Below is a small trained network, with its code and all its weights. Each question gives an input and a target symbol and asks what happens when units are switched off, that is, made to give their printed mean instead of their output.

import numpy as np


def w(rows, s, z=0):
    codes = np.array(rows[::2]) - 128.0
    scale = np.full(codes.shape[1], s)
    scale[-1] = z or s
    return codes * scale


def norm(h):
    return h / np.sqrt((h * h).mean(-1, keepdims=True) + 1e-5)


def f(y):
    return np.maximum(y, 0)


def softmax(a):
    e = np.exp(a - a.max(-1, keepdims=True))
    return e / e.sum(-1, keepdims=True)


def log_softmax(a):
    a = a - a.max(-1, keepdims=True)
    return a - np.log(np.exp(a).sum(-1, keepdims=True))


def net(x, mask):
    ids = ['βγδηλξψ'.index(c) for c in x.split()]
    T = len(ids)
    res = E[ids] + P[:T]
    u = 0
    for l in range(2):
        r = norm(res)
        for j in range(3):
            rows = slice(4 * j, 4 * j + 4)
            q, k, v = (r @ M[l][rows].T for M in (Q, K, V))
            z = softmax(np.where(np.tri(T) > 0, q @ k.T / 4**0.5, -1e9)) @ v
            o = O[l][rows]
            res = res + np.where(mask[u + j], z, o[:, -1]) @ o[:, :-1]
        u += 3
        y = f(norm(res) @ A[l][:, :-1].T + A[l][:, -1])
        res = res + np.where(mask[u : u + 12], y, B[l][:, -1]) @ B[l][:, :-1]
        u += 12
    return log_softmax(norm(res)[-1] @ U[:, :-1].T + U[:, -1])


Q, K, V, O, A, B = {}, {}, {}, {}, {}, {}
E = w([
[70,126,174,59],'β',
[158,117,69,130],'γ',
[112,174,155,105],'δ',
[58,168,70,137],'η',
[150,141,119,2],'λ',
[137,154,172,109],'ξ',
[128,30,160,141],'ψ',
],0.0053)
P = w([
[71,107,251,119],'0',
[54,103,144,82],'1',
[77,117,147,111],'2',
[97,129,154,126],'3',
[115,145,145,116],'4',
[138,145,151,134],'5',
[157,141,163,146],'6',
[172,152,161,154],'7',
[190,149,165,175],'8',
[202,147,160,172],'9',
[214,146,160,171],'10',
[232,143,160,172],'11',
],0.0017)
Q[0] = w([
[171,124,173,62],'L0H1',
[74,124,230,170],'L0H1',
[96,128,231,212],'L0H1',
[199,108,149,122],'L0H1',
[169,76,174,54],'L0H2',
[81,179,181,139],'L0H2',
[93,114,255,93],'L0H2',
[60,171,181,138],'L0H2',
[91,50,134,117],'L0H3',
[79,152,146,118],'L0H3',
[75,93,162,51],'L0H3',
[98,174,140,24],'L0H3',
],0.0071)
K[0] = w([
[197,124,124,165],'L0H1',
[127,70,201,136],'L0H1',
[126,73,191,116],'L0H1',
[139,95,76,183],'L0H1',
[156,95,164,119],'L0H2',
[75,174,186,123],'L0H2',
[113,104,254,119],'L0H2',
[76,171,177,117],'L0H2',
[126,105,186,91],'L0H3',
[85,117,140,165],'L0H3',
[108,138,162,139],'L0H3',
[104,156,141,168],'L0H3',
],0.0095)
V[0] = w([
[131,157,142,164],'L0H1',
[62,112,112,76],'L0H1',
[201,58,173,173],'L0H1',
[60,174,145,92],'L0H1',
[198,156,93,63],'L0H2',
[203,176,162,87],'L0H2',
[1,164,133,163],'L0H2',
[114,106,217,93],'L0H2',
[117,172,77,142],'L0H3',
[179,167,81,98],'L0H3',
[135,159,92,110],'L0H3',
[129,161,45,214],'L0H3',
],0.0038)
O[0] = w([
[89,177,176,148,105],'L0H1',
[181,54,94,193,180],'L0H1',
[144,247,63,33,100],'L0H1',
[148,102,133,226,182],'L0H1',
[39,93,124,118,138],'L0H2',
[40,144,166,102,170],'L0H2',
[240,64,155,20,154],'L0H2',
[131,206,152,91,220],'L0H2',
[140,116,165,61,97],'L0H3',
[186,99,126,45,106],'L0H3',
[142,118,135,67,123],'L0H3',
[150,118,251,74,4],'L0H3',
],0.0026,0.0024)
A[0] = w([
[247,36,40,191,141],'L0N1',
[234,61,124,169,86],'L0N2',
[127,108,225,165,67],'L0N3',
[185,146,40,104,59],'L0N4',
[172,193,105,35,137],'L0N5',
[168,45,204,49,82],'L0N6',
[229,139,199,59,8],'L0N7',
[171,133,187,33,68],'L0N8',
[53,3,131,99,174],'L0N9',
[51,108,192,137,130],'L0N10',
[198,235,232,162,136],'L0N11',
[98,87,33,28,187],'L0N12',
],0.0034,0.0016)
B[0] = w([
[34,200,229,125,254],'L0N1',
[156,218,114,134,178],'L0N2',
[130,85,110,165,169],'L0N3',
[216,95,254,138,157],'L0N4',
[123,99,46,119,220],'L0N5',
[47,130,82,146,182],'L0N6',
[90,44,119,105,175],'L0N7',
[44,57,117,134,200],'L0N8',
[110,185,79,146,235],'L0N9',
[253,69,94,128,186],'L0N10',
[86,61,134,66,248],'L0N11',
[117,177,166,229,233],'L0N12',
],0.003,0.0024)
Q[1] = w([
[123,238,69,39],'L1H1',
[194,140,147,214],'L1H1',
[84,118,101,41],'L1H1',
[192,178,183,249],'L1H1',
[94,167,220,114],'L1H2',
[164,92,80,146],'L1H2',
[154,203,31,102],'L1H2',
[177,137,74,129],'L1H2',
[199,106,87,125],'L1H3',
[3,156,172,115],'L1H3',
[209,78,130,152],'L1H3',
[84,65,202,152],'L1H3',
],0.0053)
K[1] = w([
[140,51,23,102],'L1H1',
[91,133,145,204],'L1H1',
[185,122,104,66],'L1H1',
[68,138,141,201],'L1H1',
[94,131,77,68],'L1H2',
[192,128,180,168],'L1H2',
[120,104,111,160],'L1H2',
[155,119,121,163],'L1H2',
[150,97,137,94],'L1H3',
[86,112,101,255],'L1H3',
[139,92,192,46],'L1H3',
[137,141,165,145],'L1H3',
],0.0075)
V[1] = w([
[137,159,88,131],'L1H1',
[148,171,241,155],'L1H1',
[152,111,178,140],'L1H1',
[123,109,92,139],'L1H1',
[94,117,138,210],'L1H2',
[192,141,185,105],'L1H2',
[161,177,163,187],'L1H2',
[112,80,182,143],'L1H2',
[74,105,171,39],'L1H3',
[111,129,1,101],'L1H3',
[101,117,147,60],'L1H3',
[207,132,133,33],'L1H3',
],0.0029)
O[1] = w([
[155,142,110,143,116],'L1H1',
[20,184,140,159,116],'L1H1',
[66,126,169,129,112],'L1H1',
[158,130,134,117,130],'L1H1',
[191,103,85,157,161],'L1H2',
[59,123,163,139,76],'L1H2',
[87,115,67,188,102],'L1H2',
[178,98,179,173,151],'L1H2',
[184,173,109,212,127],'L1H3',
[122,114,209,177,118],'L1H3',
[182,162,115,231,114],'L1H3',
[63,138,71,254,4],'L1H3',
],0.0023,0.0033)
A[1] = w([
[143,198,127,65,79],'L1N1',
[191,101,90,141,42],'L1N2',
[112,144,2,175,74],'L1N3',
[103,185,170,101,117],'L1N4',
[132,212,174,120,97],'L1N5',
[131,74,169,233,139],'L1N6',
[231,135,147,111,101],'L1N7',
[108,68,166,150,90],'L1N8',
[152,116,141,87,158],'L1N9',
[118,66,57,144,117],'L1N10',
[105,194,158,131,41],'L1N11',
[207,136,57,138,5],'L1N12',
],0.0049,0.002)
B[1] = w([
[97,151,86,188,218],'L1N1',
[163,88,86,155,141],'L1N2',
[2,139,140,209,191],'L1N3',
[198,125,159,129,252],'L1N4',
[199,121,184,54,232],'L1N5',
[63,132,78,102,238],'L1N6',
[185,125,89,161,169],'L1N7',
[98,191,121,222,192],'L1N8',
[176,101,121,165,241],'L1N9',
[147,126,189,99,168],'L1N10',
[164,154,176,103,203],'L1N11',
[188,71,177,163,146],'L1N12',
],0.0043,0.0018)
U = w([
[100,77,105,78,79],'β',
[191,83,70,176,142],'γ',
[180,89,90,157,129],'δ',
[23,153,107,172,255],'η',
[130,191,20,46,99],'λ',
[179,225,254,123,122],'ξ',
[89,63,168,124,35],'ψ',
],0.008,0.0055)

Each question gives the input, a string of symbols that net reads in full, and the target symbol t.
The units are the heads (4 rows each of Q, K, V and O) and the neurons (one row each of A and B). Each row of codes is followed by its name. A weight is (code - 128) times the scale printed after its matrix; where a second scale follows, it is the last column's (O, A, B and U).
mask holds one flag per unit, layer by layer, with each layer's heads first. A switched-off unit (its flag False) gives its mean, the last column of its rows in O or B, instead of its output. The means were averaged over made-up inputs and are rounded, as every weight is.
A unit's drop is (log p(t) with every unit on - log p(t) with that unit switched off) / (log p(t) with every unit on - log p(t) with every unit switched off).
The circuit of an input: a set's keep is (log p(t) with only the set's units on - log p(t) with every unit switched off) / (log p(t) with every unit on - log p(t) with every unit switched off). Starting from the 12 units with the biggest drops (on a tie, the unit counted first), units are removed one at a time, each time the one whose removal leaves the highest keep (on an exact tie, the one counted first), for as long as the keep stays at least 0.8.
units of the circuit, in order: the units of the circuit, biggest drop first
unit that matters most: the unit with the biggest drop
k most important neurons: the k neurons with the biggest drops, biggest first
top k neurons in layer l: the k neurons of layer l with the biggest drops, biggest first
which heads matter: for each layer, one digit per head in row order, 1 if its drop is at least 0.15 and else 0, layers parted by /
drop when u is switched off: that unit's drop, to one decimal
input η ψ γ ξ λ η β β ψ ξ ψ δ, target λ: which heads matter => 100 / 000
input ψ ξ ψ ξ, target λ: units of the circuit, in order => [L0H1, L0N1, L0N5]
input β λ λ β δ β λ η ξ, target γ: units of the circuit, in order => [L0N1, L1N7]
input ψ ψ ξ γ β, target λ: unit that matters most => L0N1
input ξ ψ β β, target ξ: units of the circuit, in order => [L0N11, L0H2, L1N4]
input δ ξ λ, target η: 3 most important neurons => [L0N12, L0N10, L1N3]
input ξ ψ β γ γ, target ξ: which heads matter => 011 / 001
input ξ β ξ β, target ξ: which heads matter => 010 / 100
input ξ δ γ η ξ ξ ξ ξ ψ γ, target ξ: which heads matter => 001 / 000
input ψ ψ β λ β λ β δ, target γ: which heads matter => 000 / 100
input ψ ψ λ ξ δ, target λ: 2 most important neurons => [L0N1, L0N5]
input β ξ ξ, target γ: top 2 neurons in layer 0 => [L0N1, L0N11]
input λ η η, target ξ: which heads matter => 111 / 000
input ξ λ λ, target η: which heads matter => 010 / 001
input γ γ ξ λ λ η ξ β η, target ξ: which heads matter => 011 / 000
input λ γ η β β β β, target γ: unit that matters most => L0H1
input ψ γ ξ γ δ β ψ, target ξ: top 2 neurons in layer 0 => [L0N1, L0N2]
input γ γ ψ ψ ψ λ, target γ: top 2 neurons in layer 0 => [L0N1, L0N5]
input ψ ξ ψ β, target λ: top 3 neurons in layer 0 => [L0N1, L0N10, L0N5]
input η λ λ δ δ ξ δ ψ, target η: top neuron in layer 0 => [L0N1]
input η ξ λ ψ ψ, target ξ: drop when L0N1 is switched off => 1.3
input ξ ξ β δ ψ ξ δ λ, target γ: drop when L0N1 is switched off => 0.3
input β β λ λ β, target γ: drop when L1N5 is switched off => 0.0
input ξ ξ ψ γ, target η: drop when L0H2 is switched off => 1.5
